Here is a tiny trained network, its code and every weight. The questions are about switching its units off for an input and a class, where a switched-off unit gives its printed mean instead of its output.

import numpy as np


def w(rows, s, z=0):
    codes = np.array(rows[::2]) - 128.0
    scale = np.full(codes.shape[1], s)
    scale[-1] = z or s
    return codes * scale


def norm(h):
    return h / np.sqrt((h * h).mean(-1, keepdims=True) + 1e-5)


def f(y):
    return np.maximum(y, 0)


def log_softmax(a):
    a = a - a.max(-1, keepdims=True)
    return a - np.log(np.exp(a).sum(-1, keepdims=True))


def net(x, mask):
    res = np.array(x, float).reshape(1, 5) / 4 @ E
    u = 0
    for l in range(3):
        y = f(norm(res) @ A[l][:, :-1].T + A[l][:, -1])
        res = res + np.where(mask[u : u + 8], y, B[l][:, -1]) @ B[l][:, :-1]
        u += 8
    return log_softmax(norm(res)[-1] @ U[:, :-1].T + U[:, -1])


A, B = {}, {}
E = w([
[127,125,131,129,125,129],'x0',
[35,65,75,246,114,33],'x1',
[86,166,137,184,120,214],'x2',
[41,143,169,76,222,120],'x3',
[79,209,147,83,35,75],'x4',
],0.011)
A[0] = w([
[211,115,74,131,77,102,41],'0.n1',
[217,34,129,60,132,2,1],'0.n2',
[241,191,202,84,142,113,20],'0.n3',
[182,106,146,55,151,10,21],'0.n4',
[174,193,133,103,146,216,152],'0.n5',
[199,18,72,113,220,157,18],'0.n6',
[103,105,134,44,213,69,77],'0.n7',
[89,184,130,55,44,65,2],'0.n8',
],0.0098,0.0083)
B[0] = w([
[148,89,191,190,62,162,159],'0.n1',
[88,196,16,151,100,244,173],'0.n2',
[122,69,81,92,93,76,184],'0.n3',
[55,222,48,109,117,215,161],'0.n4',
[94,79,59,124,128,88,254],'0.n5',
[197,179,123,171,199,83,183],'0.n6',
[48,125,166,125,176,149,179],'0.n7',
[184,172,141,194,190,114,174],'0.n8',
],0.012,0.0069)
A[1] = w([
[215,147,155,11,132,195,132],'1.n1',
[135,207,137,79,68,36,2],'1.n2',
[76,156,116,202,124,189,77],'1.n3',
[109,88,58,145,127,46,23],'1.n4',
[207,145,197,55,127,194,6],'1.n5',
[132,208,141,160,180,111,88],'1.n6',
[171,117,140,166,91,107,194],'1.n7',
[74,73,125,91,169,66,96],'1.n8',
],0.013,0.0053)
B[1] = w([
[25,79,79,211,99,54,246],'1.n1',
[192,144,100,166,250,108,215],'1.n2',
[140,130,66,38,132,119,255],'1.n3',
[123,91,92,53,114,79,228],'1.n4',
[105,95,146,184,99,57,144],'1.n5',
[187,104,153,97,115,135,197],'1.n6',
[117,112,201,89,154,151,248],'1.n7',
[165,110,174,118,62,156,234],'1.n8',
],0.013,0.0051)
A[2] = w([
[83,148,197,117,166,136,37],'2.n1',
[152,149,117,159,201,134,174],'2.n2',
[117,248,158,150,104,85,122],'2.n3',
[179,130,205,104,105,135,194],'2.n4',
[182,94,103,149,81,139,109],'2.n5',
[222,130,128,147,43,127,2],'2.n6',
[147,142,133,143,78,116,90],'2.n7',
[103,173,79,125,117,195,40],'2.n8',
],0.018,0.007)
B[2] = w([
[108,103,181,184,86,251,175],'2.n1',
[185,205,144,144,83,80,255],'2.n2',
[200,80,103,175,212,137,204],'2.n3',
[159,75,119,96,61,132,183],'2.n4',
[72,171,181,88,161,137,232],'2.n5',
[68,147,175,115,170,214,181],'2.n6',
[114,125,163,141,171,157,151],'2.n7',
[111,238,62,108,119,165,201],'2.n8',
],0.014,0.0059)
U = w([
[34,38,86,168,89,8,105],'0',
[240,134,147,212,220,115,110],'1',
[144,120,133,87,109,139,252],'2',
[71,191,45,122,156,172,90],'3',
[70,112,249,128,131,190,115],'4',
[193,136,132,8,40,118,28],'5',
],0.015,0.017)

Each question gives the input, the list of numbers given to net, and the class t.
The units are the neurons (one row each of A and B). Each row of codes is followed by its name. A weight is (code - 128) times the scale printed after its matrix; where a second scale follows, it is the last column's (A, B and U).
mask holds one flag per neuron, layer by layer. A switched-off neuron (its flag False) gives its mean, the last column of its row in B, instead of its output. The means were averaged over made-up inputs and are rounded, as every weight is.
A unit's drop is (log p(t) with every unit on - log p(t) with that unit switched off) / (log p(t) with every unit on - log p(t) with every unit switched off).
The circuit of an input: a set's keep is (log p(t) with only the set's units on - log p(t) with every unit switched off) / (log p(t) with every unit on - log p(t) with every unit switched off). Starting from the 12 units with the biggest drops (on a tie, the unit counted first), units are removed one at a time, each time the one whose removal leaves the highest keep (on an exact tie, the one counted first), for as long as the keep stays at least 0.8.
circuit, biggest first: the units of the circuit, biggest drop first
most important unit: the unit with the biggest drop
top k neurons: the k neurons with the biggest drops, biggest first
k most important neurons of layer l: the k neurons of layer l with the biggest drops, biggest first
input [-4,3,6,-8,7], class 4: most important unit	2.n6
input [2,-4,-5,-5,-3], class 3: circuit, biggest first	[0.n2, 1.n1]
input [-7,7,8,0,-5], class 3: circuit, biggest first	[1.n3, 1.n1]
input [-2,-4,5,0,-4], class 3: circuit, biggest first	[0.n5, 2.n3]
input [3,-6,4,6,2], class 0: 2 most important neurons of layer 0	[0.n2, 0.n4]
input [-5,-1,-3,-7,-6], class 4: circuit, biggest first	[2.n6, 2.n5]
input [-7,-3,-8,-6,-7], class 3: top 2 neurons	[0.n2, 0.n4]
input [-4,1,6,5,7], class 1: top 2 neurons	[2.n3, 0.n2]
input [-7,-5,2,6,-7], class 1: circuit, biggest first	[0.n6, 2.n2]
input [-6,-1,6,-6,7], class 1: top 3 neurons	[2.n3, 0.n2, 1.n2]
input [-5,-1,-3,7,8], class 1: top 2 neurons	[2.n3, 0.n8]
input [-2,2,-8,2,-7], class 3: top 3 neurons	[0.n2, 0.n4, 2.n8]
input [-5,-6,-6,6,2], class 0: 2 most important neurons of layer 1	[1.n1, 1.n7]
input [7,-6,2,-5,7], class 1: most important unit	1.n2
input [-1,-5,7,-8,-2], class 4: top 3 neurons	[0.n2, 0.n4, 2.n5]
input [-5,-3,-2,7,-3], class 4: circuit, biggest first	[2.n1, 0.n7]
input [5,-1,4,2,-1], class 2: 2 most important neurons of layer 1	[1.n1, 1.n8]
input [-4,-5,-1,-6,4], class 4: top 4 neurons	[0.n1, 2.n6, 1.n3, 2.n5]
input [-5,3,-7,1,5], class 3: top 2 neurons	[0.n2, 0.n4]
input [3,-1,0,-2,-1], class 5: top 3 neurons	[1.n1, 1.n7, 2.n4]
